Rows, each with the grade of its hidden value:
42; -316; -95; -87; -552; 149; 518; -118; -300; -4; -39; -288; -541; -264; -587; 47; -100; 23; 170; 178; 5; -736; 425; -156; 267; -34; -30; 56; -41; 118; 246; 17; 255; 62; -78; -44; -227; 383; -106; -208; 80	(58)
409; -258; -348; -375; -251; 45; 493; 47; 40; -200; -64; -86; 101; -416; -345; -114; -154; -93; 163; 34; 182; -375; -26; -385; 3; 267; 238; 179; -301; 347; 34; -182; -409; 145; 101; 3; -244; 336; -31; 287; 109	(66)
32; 32; 669; -139; -175; 245; 274; -48; -53; -614; -405; 186; -359; 70; -161; 353; 192; -193; -705; -48; -15; -151; 19; -230; -11; -292; -177; -156; -676; -150; -114; -152; 8; -140; 374; -9; -8; 385; -257; -201; -167	(68)
-341; 150; 201; 417; -22; -40; -394; 75; -300; 13; 74; 19; -454; 380; 201; 111; 151; 235; -83; -14; -37; -5; 136; 380; 42; -27; -91; -164; 388; -100; 71; 148; 311; -102; -36; -275; 48; -212; -236; -408; -178	(68)
237; -253; -600; -24; 61; -52; 119; 43; -58; 280; 209; -149; 77; -316; -189; -265; -178; 150; 579; 8; 182; -398; -54; -73; 52; 486; 246; 173; 337; 385; 208; 27; -173; 201; -59; -193; -194; -100; 48; 267; 70	(66)
-59; 195; 40; -62; -176; -196; 51; 195; -138; -144; 57; 4; 288; -115; 188; 104; 239; -77; 79; -31; -41; 71; 50; 44; -379; -188; 125; -174; -350; 77; -372; -422; -230; 125; -100; -7; 36; 122; 116; -164; -224	(52)
160; 106; 226; -171; -254; -2; 195; 114; -155; -322; -92; 69; 87; -201; -27; 41; 89; -163; -255; -14; 85; -143; -32; -210; -168; -82; 73; -56; -578; 46; -205; -377; -140; 59; 217; -69; -84; 311; -12; -41; -80	(59)
260; -159; -256; 386; 7; 162; 342; -25; -477; 180; 70; -372; -518; -200; -612; -207; -66; -39; 523; 370; 238; -792; 267; -153; 555; 128; 140; 209; 329; 135; 357; 174; 324; -120; 21; -166; -114; 67; 31; -15; -18	(58)
-43; -160; -81; -5; -171; -45; 478; -60; -142; -55; 48; -246; 15; -297; -296; 212; 120; -47; 378; 116; -147; -363; 215; -107; -121; -271; 61; -47; -139; 205; -143; -176; -61; 84; -230; 191; 15; 250; 131; -148; -192	(59)
-427; 231; 364; 558; -69; 17; -402; 87; -458; 85; 59; -25; -567; 398; 150; 124; 257; 154; -91; 60; -82; -121; 300; 450; 76; -204; -187; -262; 313; -257; 35; 48; 511; -103; -65; -285; 94; -209; -126; -591; -264	(58)
-15; 79; 356; 165; 125; 66; 196; -9; -157; -285; -126; 2; -106; -16; -100; 253; 240; -131; -109; 57; -39; -148; -3; -98; -51; -293; -28; -109; -287; -6; -161; -124; 20; -117; 118; 42; 112; 139; -18; -158; -291	(54)
-313; -280; -104; -101; 541; 42; -193; -86; 596; -185; -193; 293; 19; 367; 295; 450; 179; 304; -29; -419; -219; 381; -238; 269; -367; 168; -108; -233; 376; 203; -30; 290; -533; 68; -123; 20; 135; -387; -321; 37; -302	(52)
106; -64; -598; 510; 868; -64; -192; 115; 82; 178; 129; -110; 68; 198; 49; -90; 110; 171; 779; 81; 166; 61; -219; 174; 138; 363; 310; 130; 858; 348; 118; 369; -374; -134; -157; -93; 162; -567; -10; 267; -290	(52)
418; -234; -304; -537; 11; -36; 525; -9; 206; -173; -85; 44; 333; -457; -228; 34; -38; -70; 172; -144; 208; -258; -226; -430; -157; 250; 238; 74; -427; 386; -15; -172; -464; 178; 160; -83; -151; 292; -29; 389; 38	(70)
136; -364; -639; -299; 287; -80; 66; -34; 358; 122; 55; 71; 128; -85; -2; 8; -121; 322; 409; -274; 150; -60; -256; -17; -90; 587; 203; 70; 421; 458; 246; 284; -432; 179; -51; -237; -122; -200; -234; 362; 57	(70)
76; 29; 481; 185; -85; 268; 427; -29; -266; -476; -339; -87; -501; 46; -431; 275; 237; -277; -261; 243; 16; -378; 242; -222; 253; -422; -83; -62; -408; -136; -55; -66; 118; -265; 182; 96; 61; 345; -105; -272; -256	(58)
-156; 228; -171; 508; 270; -173; -566; 221; -278; 219; 261; 1; -77; 277; 362; -170; 99; 242; 281; -1; 113; 102; -65; 401; -24; 254; 140; -53; 597; 68; 33; 83; 78; -22; -64; -344; 55; -450; -61; -135; -176	(59)
129; 222; -142; 0; -34; -174; -348; 279; -189; 118; 190; 140; 264; -86; 339; -297; 20; 63; 42; -134; 220; 15; -177; 105; -238; 365; 196; -54; -70; 99; -100; -324; -131; 207; 152; -400; -130; -147; 46; 66; -18	(66)
-151; -17; -250; 171; -214; -170; -214; 77; -327; 345; 328; -122; -123; -84; 83; -156; -61; 276; 345; -25; 38; -278; 122; 246; -53; 238; 73; -36; 381; 146; 128; -26; 250; 182; -143; -320; -130; -128; -16; -173; 19	(54)
-16; 191; 542; 327; 301; 161; 22; 26; -152; -460; -267; 107; -315; 269; -30; 289; 299; -143; -360; 71; 33; -2; -65; -43; 97; -290; -69; -117; -208; -127; -114; 36; 37; -302; 269; -23; 174; 34; -182; -191; -342	(57)
-64; 18; 778; -73; -142; 328; 196; -80; -88; -477; -415; 232; -439; 80; -162; 348; 233; -195; -743; -95; -60; -267; 76; -148; -27; -313; -301; -252; -682; -266; -74; -199; 185; -67; 396; -92; -6; 297; -198; -305; -214	(58)
-285; -172; -66; 215; 92; 29; -179; -72; 2; 6; 21; 1; -428; 285; 28; 193; 21; 328; 78; -95; -87; -66; 63; 274; 52; 140; -79; -75; 555; 113; 207; 346; 79; -45; -115; -147; -5; -213; -316; -194; -111	(57)
-142; 140; 628; 60; -46; 141; -169; -9; -189; -174; -145; 257; -299; 111; 129; 167; 174; 5; -573; -180; -1; -157; -46; 56; -115; -90; -238; -255; -369; -217; -23; -164; 315; 25; 366; -310; -18; 45; -161; -281; -161	(68)
398; 293; 15; 138; 21; -33; 118; 305; -262; -433; -95; -45; 91; -34; -49; -155; 128; -287; -29; 239; 306; 3; -92; -238; 92; -7; 334; 137; -340; 100; -221; -260; -346; -196; 229; -35; -8; 187; -3; 108; -135	(59)
46; -350; -197; 77; -294; 246; 396; -77; -103; -294; -224; -253; -784; 144; -574; 134; -82; 79; 94; 238; 51; -437; 379; -78; 482; 49; 27; 155; 338; 148; 334; 388; -36; -215; -93; 53; -144; 221; -385; -143; 29	(58)
244; 44; -10; -403; -213; -74; 107; 154; 2; -123; -9; 175; 356; -338; 117; -99; 14; -96; -156; -194; 150; -112; -171; -197; -355; 202; 130; -74; -592; 140; -190; -482; -290; 283; 235; -210; -175; 207; 57; 148; 12	(52)
417; -270; -535; -469; -193; -49; 440; 67; 126; -89; 0; -66; 232; -430; -256; -140; -164; -9; 296; -47; 224; -297; -92; -346; -68; 398; 304; 175; -202; 425; 53; -151; -495; 211; 42; -76; -252; 255; -37; 374; 142	(52)
130; 41; -314; 18; 1; -116; -273; 196; -125; 171; 196; 61; 113; -82; 193; -293; -82; 151; 180; -104; 215; -91; -142; 98; -98; 469; 192; 34; 185; 187; 58; -123; -128; 183; 83; -363; -167; -182; -27; 124; 38	(66)
101; 22; 648; -37; 236; 272; 199; -85; 48; -539; -390; 263; -217; 61; -110; 328; 205; -193; -617; -108; 33; -120; -199; -260; -23; -190; -158; -137; -573; -95; -82; -78; -46; -154; 471; -46; 60; 194; -205; -29; -248	(57)
-357; 106; -116; 460; 434; -172; -415; 95; -92; 279; 232; -4; 78; 213; 354; 97; 249; 235; 436; -96; -140; 125; -29; 451; -263; 9; 20; -210; 540; 80; -114; 26; 13; 77; -261; -136; 185; -489; 82; -213; -369	(66)
51; -405; -328; -117; -107; 93; 276; -125; 87; -65; -37; -110; -321; -84; -320; 85; -159; 209; 215; -16; 16; -341; 69; -79; 150; 272; 55; 119; 309; 318; 274; 274; -140; 35; -67; -34; -164; 82; -266; 75; 66	(54)
-84; 54; -80; -213; -34; -115; -376; 185; 165; -106; 1; 299; 153; 160; 448; 1; 40; 195; -230; -340; 56; 283; -205; 199; -374; 349; 57; -157; -10; 105; -102; -143; -345; 200; 91; -296; -102; -173; -219; 13; -35	(52)
-517; 95; 593; 135; -176; 35; -254; -47; -136; -152; -87; 185; -400; 315; 243; 401; 257; 179; -471; -211; -255; 20; 154; 335; -250; -286; -327; -381; -95; -222; -90; -52; 336; 21; 23; -175; 72; -26; -242; -555; -248	(68)
-304; 144; -55; 129; 213; -192; -524; 168; 49; 135; 142; 213; 174; 237; 541; 63; 189; 256; 63; -288; -67; 296; -143; 416; -421; 175; 8; -256; 260; 51; -156; -98; -147; 174; -96; -272; 68; -403; -58; -151; -235	(52)
-79; 110; 334; -147; 144; 0; -218; 85; 110; -137; -82; 348; 244; -10; 364; 129; 187; -4; -371; -340; -39; 121; -260; 57; -471; 58; -94; -272; -422; -34; -238; -353; -176; 209; 255; -212; 7; -82; -12; -37; -213	(66)

154; 189; 27; 25; -241; -303; 458; 115; 173; 169; 90; 34; 69; 326; 229; 291; 245; 247; -46; 204; 326; 282; -140; 232; -254; 47; 353; 219; 181; -123; -286; -248; 247; 140; 59; 75; -275; 232; 276; -84; 209	Z874
123; 75; 18; -176; 8; 127; 8; 41; 100; -237; 164; -133; -21; 53; -150; -118; 74; 207; -188; 12; 67; -14; -237; 143; 57; -70; -129; 268; -173; 251; 121; -156; -8; 305; 114; 124; 72; 122; -73; -115; 14	Z203
123; 334; -123; -196; -316; -17; 328; 237; -31; 12; 72; 35; 111; 293; -208; 256; 62; 137; 142; 55; 279; 296; -76; -44; 38; 267; 397; 234; -29; -145; -68; -520; 190; 238; -72; 281; 43; 114; 105; 194; 272	Z912
-174; -219; 373; -220; 177; -23; 303; -190; 79; 288; -257; -37; -101; -254; -110; 75; 62; -58; 366; -33; 10; 64; 205; -394; 131; 96; 162; -159; -113; -151; 219; -77; 6; -62; 62; 246; -29; 147; -16; -5; -66	Z912
-256; 135; -136; 161; -36; 104; 25; 43; 86; -300; -7; 21; -6; -38; -26; -207; 263; 6; -316; 293; -21; -310; -342; 324; 154; -72; -214; 248; -196; 279; 144; 101; -38; 314; 176; 168; 100; 58; -107; 31; -38	Z396
-415; -170; -12; 128; 168; 58; -12; -316; -221; -48; -299; 58; -152; -142; 76; -316; -99; 141; 158; -30; -51; -91; -146; 144; -47; -48; 48; -48; -240; -153; 153; -116; -68; -174; -14; -33; -195; 123; 22; -123; -198	Z874
103; -427; 225; -311; 279; -16; -138; -289; 300; 166; 33; 210; -40; -231; -40; 352; 5; -123; 14; -292; -445; 231; 254; -283; 223; 94; -229; -129; -177; 34; 555; 141; -52; 97; -20; -283; 122; 265; 10; -155; -8	Z203
-159; -244; 198; 47; 215; -119; -38; -420; -281; 73; -83; 183; -190; 4; 148; -164; -186; 287; 177; -104; -46; -9; -48; 272; -79; -61; -100; -62; -165; -242; 222; -111; -77; -50; 43; -48; -122; 136; -52; -419; -216	Z648
132; -317; 233; -354; 118; 262; -139; 16; 215; -50; -65; 104; 47; -359; -356; -11; -97; -3; 85; -285; -309; 6; 243; -259; 416; 134; -186; -83; -293; 114; 556; 191; -138; 224; 19; 48; 377; 78; -156; -94; -86	Z396
-353; -169; 251; -142; 230; 65; 80; -216; -236; 52; -271; -47; -257; -65; 257; -340; 23; 287; 152; -298; 141; -92; -265; 41; -221; -47; 96; 9; -258; -298; 152; -231; -8; 38; 142; -99; -255; 40; -165; -4; -281	Z109
-82; -348; -35; -128; 154; 127; -121; -166; 354; 42; -145; 207; 60; -378; -181; 242; 27; -257; -1; -98; -503; 127; 259; -311; 373; 157; -143; -164; -218; 138; 506; 240; -77; -10; -101; -162; 173; 243; 77; 37; 35	Z648
-115; 300; -355; 163; -204; -75; 20; -47; -332; -206; 106; 208; -7; 417; 69; -23; -55; 291; -77; 110; 157; 110; -369; 516; -123; 87; 122; 290; -110; -163; -49; -468; 97; 173; -71; 9; -100; 113; 78; -63; 100	Z648
-118; -216; 264; -78; 35; -152; 82; -134; -159; 238; -166; 375; -73; 31; 262; 86; -29; 210; 208; -300; -33; 84; 45; 137; -57; 165; 117; -83; -118; -484; 285; -44; 36; 134; 42; -176; -46; 54; -53; -133; -142	Z109
-439; -123; 25; 200; 20; -162; 183; -255; -181; 213; -348; 314; -63; -49; 189; 48; 19; -14; 278; 50; -48; 25; 32; 92; -17; 139; 231; -125; -88; -404; 142; -77; 49; -156; -48; -23; -176; 126; 128; -9; -72	Z912
-221; -187; 20; -5; 6; 98; 44; -101; -125; 37; -332; 158; -5; -178; -73; -155; -167; 129; 292; -162; -67; 59; 76; -14; 73; 129; 224; -110; -201; -262; 197; -88; -29; -135; -103; -5; -45; 99; 78; -45; -106	Z874
-332; -212; -70; 172; 116; -103; -198; -364; -322; -10; -172; 396; -119; 80; 355; -91; -144; 206; 53; -272; -179; 62; -177; 432; -184; 10; 17; 6; -197; -405; 260; -121; -1; -69; -82; -463; -237; 139; 104; -223; -176	Z203
141; -423; 436; -318; 322; -91; 29; -315; 186; 219; -3; -28; -149; -140; 164; 90; -23; 201; 93; -343; -109; 222; 93; -128; -126; -97; -53; -63; -88; -81; 259; -11; -1; -10; 80; -258; -187; 264; 56; -348; -132	Z203
-195; -230; -363; -64; 7; 334; -379; -55; 59; -231; -219; 329; 119; -288; -263; 24; -186; -154; 7; -305; -533; 122; 99; -105; 368; 244; -42; -65; -390; -4; 556; 47; -97; -8; -265; -330; 225; 144; 83; 167; 17	Z648
-359; -288; 196; 122; 208; -3; 4; -244; -72; -24; -315; 4; -161; -162; 379; -402; 44; 268; 2; -186; 21; -140; -261; 311; -285; -219; 62; 24; -165; -176; 71; 69; -17; -120; 116; -297; -382; 129; 88; -231; -302	Z396
-222; 410; -293; 136; -358; -153; 336; 151; -80; 38; -17; 314; 127; 301; -66; 384; 250; -145; 49; 350; 126; 109; -105; 116; 154; 333; 295; 204; -5; -194; 12; -325; 196; 258; -53; 290; 89; 86; 111; 321; 298	Z912
21; 205; -209; 157; -248; -167; 102; 91; -17; -117; 120; 226; 80; 361; 246; 116; 146; 254; -234; 85; 131; 132; -315; 541; -192; 31; 140; 314; 16; -109; -91; -195; 165; 246; 13; -157; -158; 154; 192; -95; 125	Z203
-323; 222; -88; -64; 77; 151; 52; -62; -171; -244; 32; -77; -178; 90; -50; -223; 203; 83; -172; 152; 118; -256; -442; 123; 92; 13; -194; 248; -312; 132; 186; -280; -35; 382; 197; 278; 90; 2; -331; 184; -71	Z109
102; 246; 159; -420; -105; 157; 353; 183; -29; -8; 21; -267; -9; 65; -434; 6; 46; 125; 269; 14; 350; 132; -38; -331; 141; 160; 281; 191; -140; 9; 22; -521; 85; 248; 54; 547; 134; 56; -100; 174; 134	Z912
-130; -303; 167; -62; 220; -152; 58; -381; 40; 244; -115; 197; -110; -103; 127; 205; -22; 3; 167; -93; -202; 180; 134; -94; 22; 63; -11; -150; -100; -181; 280; -34; 0; -101; -25; -143; -122; 246; 84; -184; -52	Z874
-164; -195; -210; 23; -45; 210; -229; -41; -77; -158; -238; 312; 87; -180; -133; -114; -213; 71; 93; -255; -299; 66; 51; 110; 197; 171; 66; -49; -290; -151; 367; 14; -67; -26; -186; -224; 105; 99; 85; -17; -62	Z648
-23; -354; 381; -69; 123; -174; 332; -150; 315; 358; -242; 37; -24; -254; 151; 138; 123; 56; 205; -17; -29; 142; 233; -174; -36; 4; 187; -184; 42; -130; 79; 186; 54; -138; 72; -7; -204; 239; 186; -200; -65	Z874
-148; 85; -23; -24; 5; 247; 58; 141; 189; -340; -50; -226; -10; -148; -120; -365; 237; 104; -275; 155; 80; -280; -352; 154; 93; -144; -120; 270; -224; 371; 77; 55; -43; 271; 198; 197; 44; 62; -97; 52; -77	Z396
-178; 303; -248; 173; -289; -142; 166; 160; -52; -75; 58; 357; 73; 327; 200; 209; 290; 57; -224; 192; 82; -22; -304; 411; 16; 201; 80; 266; -56; -153; 63; -140; 147; 415; 70; 18; 41; 42; -7; 185; 141	Z109
21; 217; -144; 216; -210; -272; 122; -25; -131; -67; 198; 297; 23; 433; 263; 143; 113; 289; -197; 188; 148; 77; -301; 638; -168; 21; 27; 291; 35; -143; -59; -199; 132; 288; 59; -43; -107; 136; 107; -230; 96	Z203
54; 229; -247; 99; -249; -61; 43; 124; -20; -204; 148; 191; 94; 306; 75; 69; 94; 228; -226; 95; 94; 92; -292; 473; -64; 55; 71; 317; -50; -9; -19; -202; 116; 291; -2; -51; -25; 127; 122; -64; 132	Z203
-116; -331; 157; -309; 163; 134; 19; -29; 440; 162; -189; 170; 20; -404; -92; 311; 235; -310; -6; -198; -409; 65; 234; -514; 375; 234; -105; -163; -238; 59; 561; 268; -31; 190; 38; -115; 220; 155; -91; 270; 9	Z109
79; 236; -133; 211; -341; -190; 279; 184; 3; -58; 65; 185; 125; 312; 142; 50; 125; 318; -114; 249; 260; 80; -206; 532; -129; 53; 230; 250; 84; -108; -208; -127; 153; 217; 43; 118; -105; 115; 189; -159; 125	Z648
-56; -331; 77; -96; 141; 82; -25; -153; 313; 71; -149; 155; 39; -366; -173; 141; 27; -163; 47; -20; -380; 51; 254; -236; 338; 108; -131; -164; -181; 122; 423; 262; -87; 4; -31; -17; 164; 207; 38; -67; -13	Z648
-19; -258; 263; -211; 150; 16; -75; -198; -190; 52; -99; 133; -128; -6; 133; -140; -175; 335; 177; -448; -10; 114; -56; 127; -136; 3; 57; 7; -202; -318; 267; -181; -15; 59; 14; -243; -112; 101; -36; -251; -196	Z396
188; -60; 141; -351; 116; 244; 94; 102; 406; -208; 69; -452; -28; -159; -155; -191; 170; 192; -211; -90; 108; 60; -221; -148; -43; -192; -14; 251; -154; 430; 15; -96; 21; 167; 139; 45; -105; 218; 36; -40; 8	Z203
-338; 137; -44; -125; 181; 108; 101; -120; 28; -161; 14; -206; -212; 40; 96; -128; 339; 11; -248; 103; 95; -160; -472; -25; -44; -68; -148; 250; -261; 203; 125; -263; 26; 285; 209; 92; -111; 113; -207; 249; -44	Z109
-346; -183; 46; 55; 141; 100; 48; -225; -146; -30; -333; -29; -121; -189; 48; -346; -93; 185; 190; -82; 12; -57; -116; 70; -72; -57; 140; -50; -217; -145; 96; -118; -46; -189; -7; -16; -219; 125; 56; -102; -193	Z874
